Below is a small trained network, with its code and all its weights. Each question gives an input and a class and asks what happens when units are switched off, that is, made to give their printed mean instead of their output.

import numpy as np


def w(rows, s, z=0):
    codes = np.array(rows[::2]) - 128.0
    scale = np.full(codes.shape[1], s)
    scale[-1] = z or s
    return codes * scale


def norm(h):
    return h / np.sqrt((h * h).mean(-1, keepdims=True) + 1e-5)


def f(y):
    return np.maximum(y, 0)


def log_softmax(a):
    a = a - a.max(-1, keepdims=True)
    return a - np.log(np.exp(a).sum(-1, keepdims=True))


def net(x, mask):
    res = np.array(x, float).reshape(1, 2) / 4 @ E
    u = 0
    for l in range(2):
        y = f(norm(res) @ A[l][:, :-1].T + A[l][:, -1])
        res = res + np.where(mask[u : u + 4], y, B[l][:, -1]) @ B[l][:, :-1]
        u += 4
    return log_softmax(norm(res)[-1] @ U[:, :-1].T + U[:, -1])


A, B = {}, {}
E = w([
[127,100,121,187,130,115,46,116,188],'x0',
[171,116,114,106,109,123,111,120,1],'x1',
],0.0072)
A[0] = w([
[87,39,178,206,77,118,57,123,198,145],'0.n1',
[186,122,77,81,123,75,149,106,73,100],'0.n2',
[212,160,176,225,78,160,1,52,148,237],'0.n3',
[106,57,221,215,34,215,34,230,223,1],'0.n4',
],0.0089,0.0059)
B[0] = w([
[53,92,25,199,203,158,78,49,180,229],'0.n1',
[132,163,142,75,72,155,121,78,88,182],'0.n2',
[200,66,12,154,239,60,135,72,183,247],'0.n3',
[99,171,109,84,32,211,158,30,37,205],'0.n4',
],0.011,0.013)
A[1] = w([
[33,38,33,196,217,108,33,27,215,176],'1.n1',
[170,52,2,165,246,61,67,137,54,254],'1.n2',
[152,151,89,105,161,116,171,113,228,62],'1.n3',
[151,71,230,203,135,140,27,65,75,11],'1.n4',
],0.0084,0.006)
B[1] = w([
[22,42,66,204,201,58,80,2,203,254],'1.n1',
[5,81,65,203,165,21,209,15,229,218],'1.n2',
[144,189,143,193,235,42,166,179,228,154],'1.n3',
[40,59,16,86,44,44,239,65,187,128],'1.n4',
],0.0087,0.022)
U = w([
[95,201,167,159,199,51,241,184,247,247],'0',
[187,126,232,213,52,235,44,206,199,2],'1',
[244,179,254,195,186,213,34,76,152,2],'2',
[226,199,190,234,39,221,39,207,207,2],'3',
[220,232,199,22,27,201,196,136,14,205],'4',
[49,40,31,188,216,63,95,33,137,236],'5',
[186,195,212,218,48,219,28,232,184,2],'6',
],0.01,0.0071)

Each question gives the input, the list of numbers given to net, and the class t.
The units are the neurons (one row each of A and B). Each row of codes is followed by its name. A weight is (code - 128) times the scale printed after its matrix; where a second scale follows, it is the last column's (A, B and U).
mask holds one flag per neuron, layer by layer. A switched-off neuron (its flag False) gives its mean, the last column of its row in B, instead of its output. The means were averaged over made-up inputs and are rounded, as every weight is.
A unit's drop is (log p(t) with every unit on - log p(t) with that unit switched off) / (log p(t) with every unit on - log p(t) with every unit switched off).
The circuit of an input: a set's keep is (log p(t) with only the set's units on - log p(t) with every unit switched off) / (log p(t) with every unit on - log p(t) with every unit switched off). Starting from all 8 units, units are removed one at a time, each time the one whose removal leaves the highest keep (on an exact tie, the one counted first), for as long as the keep stays at least 0.8.
units of the circuit, in order: the units of the circuit, biggest drop first
k most important neurons: the k neurons with the biggest drops, biggest first
k most important neurons of layer l: the k neurons of layer l with the biggest drops, biggest first
drop when u is switched off: that unit's drop, to one decimal
input [-7,8], class 4: units of the circuit, in order	[0.n3, 1.n1, 0.n1]
input [-5,-3], class 0: 2 most important neurons of layer 1	[1.n1, 1.n2]
input [-5,0], class 4: most important neuron	[0.n1]
input [-4,1], class 4: 2 most important neurons	[0.n1, 0.n3]
input [-5,-6], class 0: 4 most important neurons	[0.n4, 0.n1, 0.n3, 1.n1]
input [-7,-8], class 0: units of the circuit, in order	[0.n1, 0.n3, 1.n1]
input [-4,4], class 4: 2 most important neurons	[0.n1, 0.n3]
input [-6,-6], class 0: 3 most important neurons	[0.n4, 0.n1, 0.n3]
input [-8,0], class 4: 4 most important neurons	[0.n1, 0.n3, 1.n1, 1.n2]
input [-5,-7], class 0: 4 most important neurons	[0.n1, 0.n4, 0.n3, 1.n1]
input [-6,-4], class 0: units of the circuit, in order	[0.n1, 1.n1, 0.n3]
input [-7,-6], class 0: 3 most important neurons	[0.n4, 0.n1, 0.n3]
input [-6,-7], class 0: 4 most important neurons	[0.n1, 0.n4, 0.n3, 1.n1]
input [-2,0], class 4: most important neuron of layer 1	[1.n1]
input [-5,-8], class 0: 2 most important neurons	[0.n1, 0.n3]
input [-7,-5], class 0: drop when 1.n1 is switched off	0.5
input [-6,0], class 4: drop when 0.n1 is switched off	1.0
input [-1,-1], class 0: drop when 1.n1 is switched off	0.5
